Each row has a hidden trait or not; one of two labels after the row says which. A new part has a new trait and new labels.
In the rows, 100 means zero.
[ 97  99  97 109 103 106  97 105  94  84 111  83  90  67 111  95 112 110
  98 125  76  42  98 115 108  87  94  94  92 103 118 105 100 113] -> fod
[ 97 109 107 111  95  98  94 101 110  83 104 106  92 114  83  88  84 101
  90 105  96 137 105  91 117  85  96  96  90 104  99 108  96 109] -> Pupi
[110 110  97  85 103  93  88  98 130  91 113 122  74 112  89  86  97 104
  92 128  54 114 113 169 103  81  99  92 102  99  94 118 102 106] -> fod
[ 93 100  94  88 105 103 102  97 100  98  97  93 105 136 115 102  95 124
 107  90 122 130  93 123 111  97 101 112  90 102 112 102  99  97] -> fod
[ 87 105 103 112  80 105 100 105  71 140  72  92 122 142  98 129  65 116
  81  99  69 117 109  54 103  47  97  97  61 112  92  81 116  96] -> Pupi
[ 91 103  98  92  83  96 106 100  80 121  90  87 102 117 131 104  79 117
  92  98 115 113  98  62  87  75  96 106  75  94 123  82 108  99] -> Pupi
[ 92 110 107 111  88  90  98  99  81 116  85  93 107 134  77  91  76  99
  86  99  92 121 100  55  91  75  99  79  88 104  90  93 101 103] -> Pupi
[108 103 101  88 106  90  95 103 104 108  88  98  79  17 103 103 104 100
  86 131  77  93 113 140  86  95 103  74 108  77 103 108 100 103] -> fod
[104  99 103  89  95  92  98  97  95 130 102  92  94 137  81  97  68 127
  99 123  56 103 107 105  67  90 103  91  91  84  91  95 100 100] -> fod
[ 96 114  94  89  95  90  99  98  88  99  99  81 107 127 100  99  72 139
 100 111  97  63  97  83  77  97 101  89  78  91  95  93 105 102] -> fod
[100 113 100  93 101  92  93 101 129  90  98  97  95 144  79  94 112 106
  89 114  84 145  98 106 114  82  95 101  96  90  92 109  99 102] -> fod
[102 102 102  93  89 106  96 107  88 105  69 100 107  88 101 107  82  96
  86 118  75 127 113  95  82  71 101  80  72  98 102  95 103 110] -> Pupi
[104 111 105 109  96 107  97 102  87  97  97  77  99 104  88 106 111 114
 105 105  58  46 101 119  79 100  97 106  99 105  96 113 106  92] -> fod
[104  99 101  94  96  92  99  97  91 135  98  94  98 140  79  99  71 125
  99 118  58  98 108  91  71  98 103  91  90  85  90  96 100 100] -> fod
[ 95 108 104  95  91  93  95 100  92 114  99  95  98  56  95  97  66 104
  86 112  46  56 100  89 107  73 101  86  97 104  88 108 114 112] -> Pupi
[ 97 107 105  87  94 102  98 105  97 115  83 104  88   6 101  99  87  99
  88 127  75 116 114  98  86  83 103  74  88  86 103 104  99 104] -> Pupi
[ 92 115  94  96 102  91  98  97  91 101  96  89 109 149 104 101  91 107
  95 113 107 103  94  73  97  98 103  92 102 105  82  95 111 102] -> fod
[ 91 109 105 113  91 103  91 106  77 107  91  76 103  97 109 107 103 105
  88 123  63 136  97  70  92  73  96  91  77 113 104  93 108 110] -> fod
[104  95  96 102 105  96  96 102 105  77 120  98  94  15 112  83 111 108
 103 116  92  36  99 110  95  93  96  75  94  98 120 104 105 104] -> Pupi
[ 99 102  95 102  91  99 102  98  87 122  92  81  95  34 136  98 106 114
  99 110 118  96 105  78  81  76  95  81  77 105 124  90 112 101] -> Pupi
[104 109  98  97 100 101  99  97  90 128  90  81 100  41 114 108  98 134
  93  96 103  56 108 106  79 107 102  88 108  86 108  94 107  93] -> fod
[102 109  95  92  99  91  97  95  95 124  97 116  91 134  78  98  83 101
  91 114  55 101 107 100  91  89 102  82 115 100  86  99 101 103] -> fod
[104 113 105 104  97 106  96 102  90 100  97  79 102  90  92 105 108 120
 103 109  55  45 102 123  75  90  96 100  94 104  98 112 108  94] -> fod
[104 102 103  91  91 108  94 108  93  94  74 103 101  69 101 101  82  97
  86 125  69 114 115 113  83  70 101  78  77  94 101  98 103 111] -> Pupi
[ 95 109 107  93  92  93  96  99  90 122  96 113  89  77  81  88  72 101
  88 112  53  67 111  94 103  78 102  84  92 101  91 102 101 111] -> Pupi
[ 93 100 107  91  83  99 104 104  93 136  88  83  98  84  89  97  73 120
  92 113  77  96 112  80  85  75 104 109  86  85  99  81 101 103] -> fod
[ 93 111 108  93  85  94 100 102  90 126  80 109  98  51  95 100  74 108
  83 118  49  86 114  84 103  69 102  89  81  87  92  90 102 104] -> Pupi
[102 107 102  86  92 104  98 102 100 121  91  73  88   0 121 101  92 127
  91 120  70  54 116  96  75  62  95  74  98  82 112  96 114 105] -> Pupi
[104  95 102  84  92  97 100 101 103  84 112  86  86  48  96  91  71 122
 100 106  60  39 101 107  96  98 100  95 102 100  94 102 110 111] -> Pupi
[ 96 100 106  92  85  98  97 103 111 143  81  80 104 149 105 105  78 121
  99 111  64 107 115 109  89  68 102  98  70  86  94  94 102  99] -> fod
[105 102 100 107  98 107  93 104  98  92  87  88  99  37 117 111  88 105
  89 111  63 117 106 110  85  70  95  77  90 104  97 101 110 115] -> Pupi
[104 103 103 102 102 100  96 104  84 105  95  87 109 111  84  97 108 105
 102 121  93 127 101 106  94  80  95 109  86  81 108 125 100  97] -> fod
[ 98 114 103 108  86 100  94 104  88 109  91 111  98 141  79  98  70 104
  86 113  66  95 111  82 103  67 101  98  72 114  90 102 104 102] -> Pupi
[ 96 112  96  99  91  98  92  99 106  93 100  97 102 146  84 108  87 108
  97 117  76  88 105 124 102  85  99 105 104 112  91 107 111  97] -> fod
[ 93 107 107  94  86  97 100 101  89 134  89 106 106  51 123 116  67 109
  85 105  69  90 107  79 108  72  97  98  96  85  90  91 113 103] -> Pupi
[ 98 112  95 102  91  97  92  98 108  96 102  97 101 143  84 109  85 109
  96 115  73  93 104 131 107  87  99 106 104 110  92 107 110  99] -> fod
[100 104  96  99  93  89 100  99  84 133  87  76 115 158  78 102  70 123
  97 114  83 142  97  60  67  68  98  93  74  86  96  89 102 100] -> fod
[ 96 113  98 103  90 102  99 104  90 137  82  92 101   9 121 118  81 104
  89 107  73 113 112  70  79  72  97  77  89  91  95 103 114 106] -> Pupi
[ 91 106  96 107 103 104  98  99  76 122  80  70 104  77 110 102 107 125
 100 104 103 127  96 107  96  76  95 106  71  99 109 100 109 100] -> fod
[100 114  94 109 102  92  94 104  91 114  99 101  99  64  95 102  89 101
  95 110  67  63 102 110  75 102 103  86 140  99  92 107 112  96] -> fod
[103 102 103  94  92 107  97 107  90  97  74 104 105  93 102 105  87  92
  88 114  78 117 110  97  84  79 101  83  78  98 101  95 101 109] -> Pupi
[107 102  97  88 105  90  96 103  99 114  89  96  84  42 101 105 111  99
  85 124  83 107 113 131  83  96 103  76 102  78 101 104  99  98] -> fod
[ 95 114  96  99  89  97  92  98 102 103  96  94 105 147  83 112  82 111
  94 119  69  97 104 120 102  81 100 103  97 112  90 107 113  99] -> fod
[ 97 114  92 106  91  99 103 103  60 147  77  77 126 119  80 117  83 127
  97  97  65  62 103  51  61 101 101  94  86 104  93  88 116  85] -> fod
[105 114  95  90  93  93  91 102 107 121  95 108  91 166  78 100  89 107
  90 122  54 130 113 119  96  69  99  93  84 108  92 106 106 100] -> fod
[105 116  98  89  93  98  88 108  85 104  85  97  92 135  85 102 103 100
  88 123  55 124 111 117  75  70 101 100  87  91 103 108 109  98] -> fod
[103 109  96 100  98 100  99  97  88 133  88  77 101  39 116 107  97 134
  95  98 101  56 108 101  76 104 102  88 102  90 106  93 109  93] -> fod
[101 116  97 110 110  90  98 104  85 126  82  84  97  44 128 110 103 113
  91 113 131 141  98  88  86  85 102 100  78 108  90  93 113  99] -> fod
[ 93 107 107 111  89  91  98  98  84 108  89  98 104 117  78  90  80  97
  86  99  97 122 100  63  95  76  99  79  90 101  90  95  99 104] -> Pupi
[ 91 108 105  92  94  98  96 106  74 130  85 107 100  79  81 101  70  94
  93 116  70  90 110  60  78  74 104  79  94 105 103 108 104  97] -> Pupi
[101 100  99 111  92 106  94 105  89 109  80  86 106  66 117 118  85 106
  88 107  65 114 105  92  79  62  96  80  83 107  95  94 111 110] -> Pupi
[ 94 107  98 103 107 103  95  98  84 114  84  71  99  51 113  98 108 131
 100 111 101 123  98 127  97  73  95 102  79  90 112 104 108 105] -> fod
[100 116  96 112 107  90  99 104  80 133  78  84 101  48 124 112 105 115
 105 109 126 144  98  78  81  84 101 100  77 107  89  93 113 100] -> fod
[ 90 105 100 100 106 101  98 100 103 115  80  94 108 136  96 114 102 114
  91 101 113 146  96  94 121  81 100 110  75 113  86  90 111  97] -> fod
[106 106 101  97 103  99  96  98 101 116  96  81  92   4 122 102 101 139
  94 104  94  48 110 130  80 106 101  86 114  84 108 100 107  97] -> fod
[102 117  95  93  86  92  93 100  97 129  87 104  97 179  76 105  86 105
  85 119  56 137 112 106  94  62  99  96  76 109  90 102 107  99] -> fod
[ 96 110  95 110 106 100  94 104  83 117  74  81  99  82  96 112 109 114
  95 108 105 150  97 103  96  81  98 106  74 110  94  90 115 106] -> fod
[104 114  96 106 104  91  93 103 102 120  86  93  88   4 115 113  90 115
  86 115  87  66 111 127  78  95 101  85 116  84  95 105 112 105] -> fod
[ 96 100 104  93  87  97  99 102 112 143  83  82 107 164 104 107  82 111
 101 101  74 117 112 102  92  72 103 103  70  89  92  93 101  97] -> fod
[ 94 100  97 111 100 106  98 104  85  92 105  79  95  91 104  98 113 107
 101 120  83  50  96  95 104  85  95  94  88 106 117 102 100 110] -> fod
[ 93 107  96 104 104 104  97  98  80 117  84  69 102  71 112 101 110 127
 101 103 110 119  96 114  96  83  95 107  78  96 109 100 106 102] -> fod
[ 87 107  96  95  75  96 111 101  63 144  80  74 119 166 122 117  82 115
  93  88 123 118  96  18  79  73  96 113  66 103 117  72 111  93] -> Pupi
[105  98  96 115 105 117 110  95  87  87 114 101 125 187  79 118 147  70
 126  45 122  53  85  76 107 160 100 131 122 125  91 106  93  77] -> fod
[ 98  96 108 106  98  91  93 105  92  90  98 116  92  54  93  85 101  93
 100 120 107 130 104  93  93  85  99  76 112 104 104 109  98 100] -> Pupi
[101  98 108  91  94 107  98 105 101  99  84  79  96  89 115  92  93 107
  93 126  87  55 115 124  79  67  99  86  87  82 104  98 104 110] -> Pupi
[ 98  93 105 109  97 106 102 103  96  94  87  90  95  80 109  85 100 101
  96 122 111 132 109 124  88  83  95 105  90  91 123  99 101 117] -> Pupi
[ 91  99  96 109  97 104 101 100  86 105  90  76  94  71 127  97 106 117
  97 118  93 113 101 112  89  67  94  88  80 105 117  94 109 114] -> Pupi
[105 104 104 100 105  99  94 103  89 102  96  89 102  99  89  92 104 111
 101 128  88 123 103 121  89  74  94 106  83  79 109 124 100 100] -> fod
[101  98 106  90  89  90 100  98 101 138  87  84 101 119 100 106  78 126
  96 114  68 100 108  99  80  90 104 105  91  87 103  84  99  99] -> fod
[100 108 104  91  89  89  99  99  97 137  79 103  96 107  93 111  95 108
  84 118  61  79 112 103 103  82 103  91  90  90  90  87 101 104] -> fod
[ 98  98 102 107 104  94  92 104 104  81 117 104  94  21 131  86 109  90
 102 112  93 102  95 105 103 104 101  78 106 107  95 108 105 105] -> fod
[107  94 101  85 108 105  97 103 117  81 118  95  83   0 103  88  90 109
 105 116  56  34 104 119  84  94  99  77 114  99 110 110 108 105] -> Pupi
[ 93 105 105  99  87  93  97 100  85 120  95  90 103  76  94 102  64 104
  86 109  44  60 101  79 101  72 101  91  97 106  87 107 114 106] -> Pupi
[ 92 115  94  93  94 100 100 101  92  95 102  77 108 156  90 107  93 130
 103 110  95 122  94 106 103  94  97 104  79  94  99 114 100  98] -> fod
[103  98  97  92  93  92 101  96  88 136 101  94 100 151  77 103  72 121
 101 116  61 109 107  87  72  96 103  96  89  89  90  92  99  98] -> fod
[ 94 103 100 108  99 104  94 106  90  88 106  73  87  58 114  94 105 119
  96 137  64  45 101 116 100  69  93  84  84 100 121 106 103 116] -> fod
[100 111  94 106 116  91  93 105  97  89 107 102 100  49 116  90 115 100
 101 117 108 116  95 107  94 105 103  86 117 102  86 101 108  98] -> fod
[ 88 116  92  97  90 100 102 101  84 109 100  69 117 182  86 112  91 129
 103 102 103 119  95  83 104  95  97 107  72  99  97 109 101  95] -> fod
[ 95 106 104  92  91 102 102 105  87 126  79 103  99  34  96 108  93  94
  89 115  85 111 111  74  86  87 104  77  88  95 101  99 100 100] -> Pupi
[ 93 108 107  94  84  96  99 101  87 133  84 105 104  49 116 114  66 112
  84 108  65  87 108  76 107  66  98  95  85  86  90  92 114 105] -> Pupi
[105 104 104 102 105 100  96 103  88  99  98  95 105 111  88  94 108 104
 103 121  91 132 102 115  97  85  95 108  87  81 107 122  99  97] -> fod
[103 100 101  86  98 106  99  99 112 104 103  85  87   0 121  97 102 120
  98 109  93  48 111 108  84  87  96  78 116  84 113 100 108 105] -> Pupi
[100  99 100  88  85  96 101 103  88 106  99  80  95  88  88 101  65 124
  98 107  53  47 103  79  88  81 100  91  90 101  93  94 113 106] -> Pupi
[ 98 106 105  88  87  93  97  98 100 132  90  91 102  84 121 112  68 152
  97 104  89  55 105 108  85 102 101  98 108  88 101  89 106 100] -> fod
[ 93 112 106 113  90  97  96 102  99  97  95 100  99 142  80  95  75 105
  86 103  93 142 103  74 114  81  96  95  83 108  96 101  99 105] -> Pupi
[ 95 107  97 111 106 101  95 104  81 114  76  80 101  89 100 115 111 110
  95 101 111 149  94  97  99  89  98 109  71 112  92  91 112 104] -> fod
[101  95  98  96 125 108  93  95 119  69 111  93  78  10 126  79 124 119
 108 107 112  99  95 182 112 107  95 108 109  83 111 119  99 109] -> fod
[ 90 107 106  94  77 102 103 105  66 165  64  55 113  75  86 112  81 120
  86 126  89  84 116  35  63  52 103  79  67  90 113  80 114  98] -> Pupi
[105  96 106  91  98 106  97 100  96 116  86  70 102 114 109 100 110  97
 100 108  90  70 109 120  90  91 103 102  86  84 100 105  99  97] -> fod
[ 96 108 106 110  96  99  95 101 113  89 104 110  93 120  83  87  86  97
  91 100  95 144 101  94 116  89  96  95  94 104  97 109  95 105] -> Pupi
